Below are the code and all the weights of a small trained network. Each question names an input and a class and asks about switching units off, where a switched-off unit gives its printed mean instead of its output.

import numpy as np


def w(rows, s, z=0):
    codes = np.array(rows[::2]) - 128.0
    scale = np.full(codes.shape[1], s)
    scale[-1] = z or s
    return codes * scale


def norm(h):
    return h / np.sqrt((h * h).mean(-1, keepdims=True) + 1e-5)


def f(y):
    return np.maximum(y, 0)


def log_softmax(a):
    a = a - a.max(-1, keepdims=True)
    return a - np.log(np.exp(a).sum(-1, keepdims=True))


def net(x, mask):
    res = np.array(x, float).reshape(1, 5) / 4 @ E
    u = 0
    for l in range(3):
        y = f(norm(res) @ A[l][:, :-1].T + A[l][:, -1])
        res = res + np.where(mask[u : u + 8], y, B[l][:, -1]) @ B[l][:, :-1]
        u += 8
    return log_softmax(norm(res)[-1] @ U[:, :-1].T + U[:, -1])


A, B = {}, {}
E = w([
[91,134,92,197,154,216],'x0',
[121,1,95,114,233,183],'x1',
[103,43,114,154,69,136],'x2',
[178,108,107,164,190,145],'x3',
[82,166,172,188,172,65],'x4',
],0.0071)
A[0] = w([
[102,3,128,101,122,59,104],'0.n1',
[36,161,95,96,105,68,154],'0.n2',
[55,164,39,123,181,138,189],'0.n3',
[182,136,153,237,79,143,130],'0.n4',
[105,158,151,156,24,91,150],'0.n5',
[254,52,177,116,102,140,253],'0.n6',
[191,189,121,92,111,124,129],'0.n7',
[158,58,179,136,168,27,150],'0.n8',
],0.0083,0.0028)
B[0] = w([
[130,93,209,181,96,108,209],'0.n1',
[207,128,114,168,190,161,208],'0.n2',
[254,151,130,138,192,176,189],'0.n3',
[27,121,48,199,135,118,185],'0.n4',
[183,121,93,113,167,79,255],'0.n5',
[166,176,58,82,151,72,236],'0.n6',
[86,116,233,11,212,97,198],'0.n7',
[104,149,149,120,153,182,214],'0.n8',
],0.008,0.0059)
A[1] = w([
[152,122,97,112,35,82,151],'1.n1',
[157,187,135,73,81,64,154],'1.n2',
[184,147,112,114,166,189,230],'1.n3',
[157,198,150,73,70,47,142],'1.n4',
[127,92,141,135,153,99,117],'1.n5',
[135,160,165,104,99,232,33],'1.n6',
[200,101,81,128,86,159,99],'1.n7',
[167,64,113,131,2,101,8],'1.n8',
],0.0098,0.0016)
B[1] = w([
[111,149,116,114,122,100,178],'1.n1',
[149,135,126,10,137,114,238],'1.n2',
[96,107,119,109,167,110,218],'1.n3',
[154,97,126,134,185,104,253],'1.n4',
[122,134,165,92,134,114,162],'1.n5',
[69,143,132,156,134,141,140],'1.n6',
[88,124,105,125,41,122,171],'1.n7',
[104,147,107,183,103,129,168],'1.n8',
],0.012,0.0074)
A[2] = w([
[121,61,247,163,113,112,81],'2.n1',
[83,84,110,168,183,186,211],'2.n2',
[224,254,111,145,173,105,214],'2.n3',
[183,109,181,198,240,131,150],'2.n4',
[104,100,50,177,211,149,253],'2.n5',
[219,213,129,133,146,167,124],'2.n6',
[117,198,181,170,178,127,112],'2.n7',
[200,192,225,246,167,118,173],'2.n8',
],0.0089,0.0029)
B[2] = w([
[219,56,251,189,135,218,154],'2.n1',
[161,193,149,93,156,81,203],'2.n2',
[113,40,12,93,141,88,254],'2.n3',
[173,98,89,97,41,99,244],'2.n4',
[74,203,191,88,128,86,239],'2.n5',
[168,15,125,121,124,31,169],'2.n6',
[223,115,135,127,76,94,180],'2.n7',
[119,2,147,81,55,144,196],'2.n8',
],0.0073,0.0079)
U = w([
[51,254,138,149,201,179,106],'0',
[84,122,68,189,22,91,131],'1',
[193,95,125,26,193,46,173],'2',
[199,40,242,184,79,171,113],'3',
[240,196,113,209,126,230,1],'4',
],0.014,0.0083)

Each question gives the input, the list of numbers given to net, and the class t.
The units are the neurons (one row each of A and B). Each row of codes is followed by its name. A weight is (code - 128) times the scale printed after its matrix; where a second scale follows, it is the last column's (A, B and U).
mask holds one flag per neuron, layer by layer. A switched-off neuron (its flag False) gives its mean, the last column of its row in B, instead of its output. The means were averaged over made-up inputs and are rounded, as every weight is.
A unit's drop is (log p(t) with every unit on - log p(t) with that unit switched off) / (log p(t) with every unit on - log p(t) with every unit switched off).
The circuit of an input: a set's keep is (log p(t) with only the set's units on - log p(t) with every unit switched off) / (log p(t) with every unit on - log p(t) with every unit switched off). Starting from the 12 units with the biggest drops (on a tie, the unit counted first), units are removed one at a time, each time the one whose removal leaves the highest keep (on an exact tie, the one counted first), for as long as the keep stays at least 0.8.
circuit, biggest first: the units of the circuit, biggest drop first
unit that matters most: the unit with the biggest drop
top k neurons: the k neurons with the biggest drops, biggest first
top k neurons in layer l: the k neurons of layer l with the biggest drops, biggest first
drop of u: that unit's drop, to one decimal
input [2,-2,3,5,-8], class 1: circuit, biggest first => (1.n7, 1.n2)
input [8,-4,8,1,-1], class 0: circuit, biggest first => (0.n4, 2.n4, 2.n5)
input [-4,3,6,8,7], class 3: top 2 neurons => (0.n1, 2.n1)
input [-3,5,8,-7,0], class 3: top 2 neurons => (0.n1, 2.n1)
input [-2,1,6,-2,-7], class 1: unit that matters most => 1.n8
input [7,-4,8,8,-4], class 1: top 2 neurons => (1.n7, 0.n7)
input [3,1,3,-4,3], class 3: circuit, biggest first => (1.n2, 0.n6, 2.n1)
input [-4,6,5,0,-6], class 1: top 2 neurons => (0.n6, 0.n7)
input [3,-7,7,-5,6], class 1: circuit, biggest first => (0.n4, 0.n7)
input [-3,8,6,0,-4], class 3: top 2 neurons => (0.n1, 1.n2)
input [-7,6,-3,-8,1], class 3: top 2 neurons in layer 2 => (2.n1, 2.n3)
input [7,1,3,8,2], class 0: top 3 neurons in layer 2 => (2.n5, 2.n3, 2.n6)
input [0,-3,3,3,1], class 0: top 2 neurons in layer 0 => (0.n4, 0.n3)
input [5,-2,3,0,-8], class 1: unit that matters most => 1.n7
input [7,-3,8,-4,1], class 0: top 2 neurons => (0.n4, 2.n4)
input [7,6,-4,1,-2], class 0: drop of 1.n7 => 0.2
input [-4,6,6,0,1], class 3: drop of 0.n1 => 1.1
input [-2,0,6,1,3], class 3: drop of 0.n1 => 0.8
